Here is a tiny trained network, its code and every weight. The questions are about switching its units off for an input and a target symbol, where a switched-off unit gives its printed mean instead of its output.

import numpy as np


def w(rows, s, z=0):
    codes = np.array(rows[::2]) - 128.0
    scale = np.full(codes.shape[1], s)
    scale[-1] = z or s
    return codes * scale


def norm(h):
    return h / np.sqrt((h * h).mean(-1, keepdims=True) + 1e-5)


def f(y):
    return np.maximum(y, 0)


def softmax(a):
    e = np.exp(a - a.max(-1, keepdims=True))
    return e / e.sum(-1, keepdims=True)


def log_softmax(a):
    a = a - a.max(-1, keepdims=True)
    return a - np.log(np.exp(a).sum(-1, keepdims=True))


def net(x, mask):
    ids = ['ΞΩαθμτψ'.index(c) for c in x.split()]
    T = len(ids)
    res = E[ids] + P[:T]
    u = 0
    for l in range(2):
        q, k, v = (norm(res) @ M[l].T for M in (Q, K, V))
        z = softmax(np.where(np.tri(T) > 0, q @ k.T / 3**0.5, -1e9)) @ v
        res = res + np.where(mask[u], z, O[l][:, -1]) @ O[l][:, :-1]
        u += 1
        y = f(norm(res) @ A[l][:, :-1].T + A[l][:, -1])
        res = res + np.where(mask[u : u + 8], y, B[l][:, -1]) @ B[l][:, :-1]
        u += 8
    return log_softmax(norm(res)[-1] @ U[:, :-1].T + U[:, -1])


Q, K, V, O, A, B = {}, {}, {}, {}, {}, {}
E = w([
[147,190,167,77,165],'Ξ',
[78,124,143,160,149],'Ω',
[151,149,132,92,214],'α',
[216,161,150,110,185],'θ',
[48,76,28,44,69],'μ',
[171,190,105,150,114],'τ',
[157,89,141,14,1],'ψ',
],0.006)
P = w([
[130,5,137,100,154],'0',
[115,38,128,118,187],'1',
[136,39,96,125,199],'2',
[132,60,93,117,196],'3',
[130,76,90,112,192],'4',
[141,88,79,109,191],'5',
[143,111,86,107,188],'6',
[137,133,82,112,181],'7',
[134,156,82,106,175],'8',
[139,184,66,100,159],'9',
[150,203,48,89,144],'10',
[156,227,46,88,144],'11',
[165,236,35,78,146],'12',
[191,230,23,103,170],'13',
],0.0031)
Q[0] = w([
[50,34,228,254,92],'L0H0',
[82,42,153,95,20],'L0H0',
[142,103,85,27,81],'L0H0',
],0.0062)
K[0] = w([
[63,78,225,99,196],'L0H0',
[35,55,166,120,105],'L0H0',
[97,123,2,131,45],'L0H0',
],0.0067)
V[0] = w([
[85,121,172,165,54],'L0H0',
[129,140,66,255,55],'L0H0',
[207,156,162,87,231],'L0H0',
],0.0034)
O[0] = w([
[152,131,153,114,242,22],'L0H0',
[117,233,147,25,207,107],'L0H0',
[119,210,150,200,2,254],'L0H0',
],0.004,0.0042)
A[0] = w([
[42,148,128,104,92,107],'L0N0',
[166,143,119,187,167,79],'L0N1',
[99,67,99,46,71,233],'L0N2',
[104,192,99,120,255,193],'L0N3',
[53,96,94,165,77,77],'L0N4',
[99,231,114,196,167,219],'L0N5',
[155,133,170,169,172,3],'L0N6',
[147,143,100,86,133,146],'L0N7',
],0.0065,0.003)
B[0] = w([
[183,114,57,163,197,144],'L0N0',
[103,168,146,48,146,158],'L0N1',
[88,195,191,165,140,169],'L0N2',
[81,113,64,1,146,181],'L0N3',
[206,181,72,126,113,149],'L0N4',
[168,104,98,81,87,254],'L0N5',
[193,125,206,232,107,130],'L0N6',
[111,119,146,128,150,176],'L0N7',
],0.0069,0.0062)
Q[1] = w([
[169,216,82,97,108],'L1H0',
[161,205,221,120,226],'L1H0',
[193,194,2,45,56],'L1H0',
],0.0074)
K[1] = w([
[73,196,121,97,104],'L1H0',
[63,78,65,187,28],'L1H0',
[110,254,114,104,101],'L1H0',
],0.0073)
V[1] = w([
[127,1,130,199,100],'L1H0',
[99,171,237,85,69],'L1H0',
[180,36,116,44,143],'L1H0',
],0.0057)
O[1] = w([
[150,125,98,49,2,2],'L1H0',
[129,146,222,100,136,172],'L1H0',
[102,222,87,92,59,157],'L1H0',
],0.0072,0.0043)
A[1] = w([
[93,79,221,51,160,37],'L1N0',
[106,186,211,71,165,86],'L1N1',
[137,140,145,88,2,31],'L1N2',
[113,132,90,209,63,80],'L1N3',
[129,125,125,238,127,18],'L1N4',
[150,68,145,114,213,84],'L1N5',
[148,5,248,168,103,195],'L1N6',
[156,137,171,231,68,254],'L1N7',
],0.0054,0.0035)
B[1] = w([
[215,235,136,247,197,146],'L1N0',
[197,159,174,222,87,237],'L1N1',
[178,56,101,133,235,176],'L1N2',
[179,196,101,98,11,152],'L1N3',
[60,189,58,229,170,137],'L1N4',
[113,73,146,182,227,153],'L1N5',
[86,253,71,138,156,198],'L1N6',
[99,10,159,86,122,255],'L1N7',
],0.0058,0.0031)
U = w([
[95,218,31,83,126,57],'Ξ',
[240,45,111,56,51,255],'Ω',
[22,79,74,61,99,43],'α',
[163,206,188,219,139,166],'θ',
[67,111,230,183,103,95],'μ',
[97,119,47,198,70,61],'τ',
[17,44,80,232,254,65],'ψ',
],0.007,0.0047)

Each question gives the input, a string of symbols that net reads in full, and the target symbol t.
The units are the heads (3 rows each of Q, K, V and O) and the neurons (one row each of A and B). Each row of codes is followed by its name. A weight is (code - 128) times the scale printed after its matrix; where a second scale follows, it is the last column's (O, A, B and U).
mask holds one flag per unit, layer by layer, with each layer's heads first. A switched-off unit (its flag False) gives its mean, the last column of its rows in O or B, instead of its output. The means were averaged over made-up inputs and are rounded, as every weight is.
A unit's drop is (log p(t) with every unit on - log p(t) with that unit switched off) / (log p(t) with every unit on - log p(t) with every unit switched off).
The circuit of an input: a set's keep is (log p(t) with only the set's units on - log p(t) with every unit switched off) / (log p(t) with every unit on - log p(t) with every unit switched off). Starting from the 12 units with the biggest drops (on a tie, the unit counted first), units are removed one at a time, each time the one whose removal leaves the highest keep (on an exact tie, the one counted first), for as long as the keep stays at least 0.8.
circuit, biggest first: the units of the circuit, biggest drop first
most important unit: the unit with the biggest drop
top k neurons: the k neurons with the biggest drops, biggest first
k most important neurons of layer l: the k neurons of layer l with the biggest drops, biggest first
drop when u is switched off: that unit's drop, to one decimal
input Ξ Ξ Ω τ, target Ω: top 4 neurons -> [L0N5, L0N2, L1N6, L0N4]
input θ τ θ θ θ θ θ θ τ α ψ, target θ: most important neuron of layer 1 -> [L1N1]
input Ξ θ μ θ Ξ, target ψ: 4 most important neurons of layer 1 -> [L1N4, L1N7, L1N6, L1N1]
input θ Ξ θ α, target Ω: circuit, biggest first -> [L0H0, L0N3, L1H0]
input Ω τ τ Ω μ θ θ Ξ θ Ω ψ μ μ Ω, target ψ: top 3 neurons -> [L0N2, L0N3, L0N5]
input Ω μ θ Ω θ ψ Ξ θ Ω Ω, target Ω: top 2 neurons -> [L0N4, L1N7]
input τ θ Ω, target τ: 2 most important neurons of layer 1 -> [L1N3, L1N7]
input μ μ μ Ξ, target ψ: 3 most important neurons of layer 0 -> [L0N2, L0N5, L0N4]
input μ θ μ Ξ θ Ξ, target Ω: top 4 neurons -> [L0N2, L0N0, L0N1, L0N3]
input θ μ θ θ τ θ θ μ θ, target ψ: 4 most important neurons of layer 0 -> [L0N2, L0N4, L0N3, L0N5]
input θ ψ α, target θ: top 2 neurons -> [L0N5, L0N2]
input ψ θ μ, target θ: top 2 neurons -> [L0N2, L0N5]
input ψ ψ Ω α θ θ Ξ, target Ω: top 3 neurons -> [L0N2, L0N1, L0N3]
input μ α τ α Ω, target τ: most important unit -> L0H0
input θ θ τ θ θ Ξ θ α ψ, target μ: top 3 neurons -> [L0N2, L1N7, L0N3]
input θ τ α θ μ θ, target ψ: top 2 neurons -> [L0N2, L0N4]
input θ Ω τ θ Ω τ θ, target Ξ: 3 most important neurons of layer 0 -> [L0N2, L0N5, L0N3]
input θ τ α θ τ θ, target Ξ: drop when L0N3 is switched off -> 0.3
input θ θ α θ θ τ μ, target ψ: drop when L0H0 is switched off -> 0.2
input Ξ θ ψ, target θ: drop when L0H0 is switched off -> 0.0
input θ θ Ξ θ θ θ θ, target Ω: most important unit -> L0H0
input μ μ θ Ξ θ θ Ω, target Ω: drop when L1N7 is switched off -> 0.1
